Here is a tiny trained network, its code and every weight. The questions are about switching its units off for an input and a target symbol, where a switched-off unit gives its printed mean instead of its output.

import numpy as np


def w(rows, s, z=0):
    codes = np.array(rows[::2]) - 128.0
    scale = np.full(codes.shape[1], s)
    scale[-1] = z or s
    return codes * scale


def f(y):
    return y / 2 * (1 + np.tanh(0.7978845608 * (y + 0.044715 * y**3)))


def softmax(a):
    e = np.exp(a - a.max(-1, keepdims=True))
    return e / e.sum(-1, keepdims=True)


def log_softmax(a):
    a = a - a.max(-1, keepdims=True)
    return a - np.log(np.exp(a).sum(-1, keepdims=True))


def net(x, mask):
    ids = ['αβεζηθλμπστφψ'.index(c) for c in x.split()]
    T = len(ids)
    res = E[ids] + P[:T]
    u = 0
    for l in range(2):
        q, k, v = (res @ M[l].T for M in (Q, K, V))
        z = softmax(np.where(np.tri(T) > 0, q @ k.T / 4**0.5, -1e9)) @ v
        res = res + np.where(mask[u], z, O[l][:, -1]) @ O[l][:, :-1]
        u += 1
        y = f(res @ A[l][:, :-1].T + A[l][:, -1])
        res = res + np.where(mask[u : u + 16], y, B[l][:, -1]) @ B[l][:, :-1]
        u += 16
    return log_softmax(res[-1] @ U[:, :-1].T + U[:, -1])


Q, K, V, O, A, B = {}, {}, {}, {}, {}, {}
E = w([
[109,108,221,77],'α',
[80,101,6,183],'β',
[127,115,160,145],'ε',
[101,87,175,114],'ζ',
[99,138,48,140],'η',
[126,114,192,128],'θ',
[127,148,154,146],'λ',
[126,117,200,118],'μ',
[137,121,172,143],'π',
[178,153,151,131],'σ',
[113,105,186,120],'τ',
[129,100,128,158],'φ',
[124,158,91,92],'ψ',
],0.022)
P = w([
[182,122,103,215],'0',
[115,214,136,192],'1',
[130,112,122,102],'2',
[108,224,124,175],'3',
[134,135,105,94],'4',
[99,225,119,151],'5',
[135,151,94,79],'6',
[76,213,140,120],'7',
[136,159,91,67],'8',
[250,10,18,88],'9',
],0.013)
Q[0] = w([
[60,34,167,88],'L0H0',
[253,13,173,73],'L0H0',
[58,134,118,160],'L0H0',
[91,77,188,187],'L0H0',
],0.007)
K[0] = w([
[8,127,161,181],'L0H0',
[138,91,201,153],'L0H0',
[20,116,121,116],'L0H0',
[158,40,57,204],'L0H0',
],0.011)
V[0] = w([
[113,205,66,125],'L0H0',
[142,23,194,158],'L0H0',
[177,74,106,254],'L0H0',
[101,131,93,24],'L0H0',
],0.0076)
O[0] = w([
[142,58,143,156,239],'L0H0',
[237,113,115,132,2],'L0H0',
[126,109,254,107,152],'L0H0',
[73,90,121,125,17],'L0H0',
],0.009,0.0021)
A[0] = w([
[68,114,106,54,164],'L0N0',
[117,201,126,100,104],'L0N1',
[164,134,180,207,65],'L0N2',
[212,50,103,61,134],'L0N3',
[106,55,110,128,69],'L0N4',
[158,146,87,72,112],'L0N5',
[93,9,213,177,173],'L0N6',
[206,13,76,122,2],'L0N7',
[137,148,104,142,205],'L0N8',
[153,137,170,52,139],'L0N9',
[173,127,168,106,129],'L0N10',
[221,69,94,140,4],'L0N11',
[48,147,164,156,70],'L0N12',
[149,115,116,158,204],'L0N13',
[144,119,2,117,125],'L0N14',
[167,149,125,112,141],'L0N15',
],0.01,0.0036)
B[0] = w([
[246,159,61,156,213],'L0N0',
[115,144,74,94,174],'L0N1',
[105,194,4,86,194],'L0N2',
[92,172,159,141,209],'L0N3',
[179,148,173,253,135],'L0N4',
[43,93,65,133,156],'L0N5',
[146,120,125,106,223],'L0N6',
[56,228,106,88,184],'L0N7',
[215,96,218,77,168],'L0N8',
[89,89,135,211,214],'L0N9',
[96,107,114,149,196],'L0N10',
[67,205,142,199,168],'L0N11',
[58,145,105,125,213],'L0N12',
[97,40,180,91,156],'L0N13',
[136,93,175,155,253],'L0N14',
[120,122,124,93,149],'L0N15',
],0.0062,0.005)
Q[1] = w([
[251,95,139,118],'L1H0',
[204,83,121,144],'L1H0',
[171,118,123,175],'L1H0',
[110,153,179,128],'L1H0',
],0.014)
K[1] = w([
[101,98,237,57],'L1H0',
[230,117,255,171],'L1H0',
[40,134,177,93],'L1H0',
[129,30,108,104],'L1H0',
],0.0085)
V[1] = w([
[86,79,145,194],'L1H0',
[69,7,76,113],'L1H0',
[179,253,144,59],'L1H0',
[169,115,92,160],'L1H0',
],0.0069)
O[1] = w([
[191,95,71,254,184],'L1H0',
[90,182,92,188,4],'L1H0',
[120,185,124,8,164],'L1H0',
[169,93,119,196,130],'L1H0',
],0.0068,0.0018)
A[1] = w([
[37,196,174,77,147],'L1N0',
[59,63,106,137,107],'L1N1',
[246,75,198,130,255],'L1N2',
[132,91,181,158,85],'L1N3',
[106,243,142,118,49],'L1N4',
[180,27,115,103,130],'L1N5',
[102,96,166,113,141],'L1N6',
[59,117,126,197,170],'L1N7',
[77,130,124,28,153],'L1N8',
[181,255,134,182,149],'L1N9',
[75,73,137,194,75],'L1N10',
[11,184,121,143,113],'L1N11',
[106,20,159,95,112],'L1N12',
[186,118,60,110,175],'L1N13',
[123,91,214,149,100],'L1N14',
[99,127,179,209,166],'L1N15',
],0.01,0.0087)
B[1] = w([
[130,150,16,232,254],'L1N0',
[149,149,169,88,154],'L1N1',
[113,28,124,102,244],'L1N2',
[185,174,123,154,130],'L1N3',
[254,163,157,199,172],'L1N4',
[205,137,171,60,149],'L1N5',
[126,141,67,107,147],'L1N6',
[98,85,146,66,250],'L1N7',
[136,92,179,221,224],'L1N8',
[124,104,203,103,212],'L1N9',
[250,187,253,152,184],'L1N10',
[159,176,110,62,242],'L1N11',
[178,160,102,132,139],'L1N12',
[91,57,182,132,166],'L1N13',
[152,148,80,155,146],'L1N14',
[55,137,151,56,229],'L1N15',
],0.0072,0.0079)
U = w([
[76,87,108,213,178],'α',
[109,170,231,87,2],'β',
[144,154,144,127,60],'ε',
[73,66,93,135,221],'ζ',
[42,195,114,1,173],'η',
[169,160,141,116,73],'θ',
[245,206,149,120,55],'λ',
[154,154,149,146,73],'μ',
[214,187,125,47,81],'π',
[160,196,151,129,146],'σ',
[107,135,143,168,52],'τ',
[106,13,164,93,196],'φ',
[63,217,38,114,161],'ψ',
],0.0084,0.0063)

Each question gives the input, a string of symbols that net reads in full, and the target symbol t.
The units are the heads (4 rows each of Q, K, V and O) and the neurons (one row each of A and B). Each row of codes is followed by its name. A weight is (code - 128) times the scale printed after its matrix; where a second scale follows, it is the last column's (O, A, B and U).
mask holds one flag per unit, layer by layer, with each layer's heads first. A switched-off unit (its flag False) gives its mean, the last column of its rows in O or B, instead of its output. The means were averaged over made-up inputs and are rounded, as every weight is.
A unit's drop is (log p(t) with every unit on - log p(t) with that unit switched off) / (log p(t) with every unit on - log p(t) with every unit switched off).
The circuit of an input: a set's keep is (log p(t) with only the set's units on - log p(t) with every unit switched off) / (log p(t) with every unit on - log p(t) with every unit switched off). Starting from the 12 units with the biggest drops (on a tie, the unit counted first), units are removed one at a time, each time the one whose removal leaves the highest keep (on an exact tie, the one counted first), for as long as the keep stays at least 0.8.
units of the circuit, in order: the units of the circuit, biggest drop first
unit that matters most: the unit with the biggest drop
top k neurons: the k neurons with the biggest drops, biggest first
top k neurons in layer l: the k neurons of layer l with the biggest drops, biggest first
input λ λ μ λ λ π ψ λ λ η, target η: top 3 neurons -> [L0N7 L0N14 L0N11]
input μ η θ λ λ ε, target η: units of the circuit, in order -> [L0H0 L1N15 L1N8 L1N11]
input λ μ μ η μ μ, target η: units of the circuit, in order -> [L0H0 L1N15 L1N11 L0N12]
input ε λ λ λ λ θ λ α, target α: top 2 neurons -> [L1N8 L1N0]
input λ β α α λ φ, target β: top 2 neurons in layer 0 -> [L0N0 L0N12]
input λ λ β α λ ψ τ ψ, target ψ: units of the circuit, in order -> [L0H0 L1N0]
input ψ λ β ψ σ α λ λ η, target φ: top 3 neurons -> [L1N13 L1N0 L0N14]
input α σ η τ λ β μ α θ τ, target β: top 4 neurons -> [L0N7 L0N11 L1N10 L0N3]
input η λ λ η ψ α β λ λ α, target β: top 4 neurons -> [L0N7 L0N3 L1N10 L0N11]
input λ ε φ β λ α θ λ σ, target φ: unit that matters most -> L0N7
input α α β ζ, target β: units of the circuit, in order -> [L1H0 L1N10 L1N15 L0H0]
input τ β η μ φ λ π, target φ: units of the circuit, in order -> [L1N2 L1N0 L0N7]
input θ ψ ψ τ, target ψ: top 2 neurons -> [L1N0 L0N9]
input λ τ α λ ψ ζ, target ψ: units of the circuit, in order -> [L1N0 L1H0 L0H0]
input λ λ λ ε φ ε π λ, target λ: units of the circuit, in order -> [L1N4 L0H0 L1N2]
input θ α η β α ψ λ θ α ψ, target ψ: top 4 neurons in layer 0 -> [L0N7 L0N5 L0N11 L0N3]
input ψ η τ η μ λ β, target φ: units of the circuit, in order -> [L1N7 L1N0 L0N14]
input ζ ψ λ μ ψ η θ λ, target η: units of the circuit, in order -> [L0H0 L1N7 L1N11]
input λ α η α α η, target η: units of the circuit, in order -> [L0H0 L1N7 L1N11]
input ψ η η α θ λ, target η: units of the circuit, in order -> [L0H0 L1N15 L1N11]
input λ φ θ π ψ α, target ψ: units of the circuit, in order -> [L1N0 L1H0]
input α ζ ε η λ ζ, target η: top 2 neurons -> [L1N15 L1N8]
input τ α μ π ψ θ λ ε α ε, target ψ: top 2 neurons -> [L0N7 L1N0]
input β π λ α η λ η θ λ φ, target η: top 4 neurons -> [L0N7 L1N15 L1N7 L1N11]
input ψ μ μ λ φ λ ψ λ η φ, target β: top 2 neurons in layer 1 -> [L1N10 L1N9]
input μ τ θ φ α θ ψ, target φ: unit that matters most -> L1N13
input μ α ζ ζ ψ ψ λ η τ ζ, target η: top neuron -> [L0N7]
input η α ψ α λ α λ φ, target ψ: top 2 neurons -> [L0N9 L1N0]
input τ ψ ε λ λ η ψ, target ζ: top 3 neurons in layer 1 -> [L1N13 L1N10 L1N11]
input ε β λ, target φ: top 2 neurons in layer 1 -> [L1N2 L1N0]
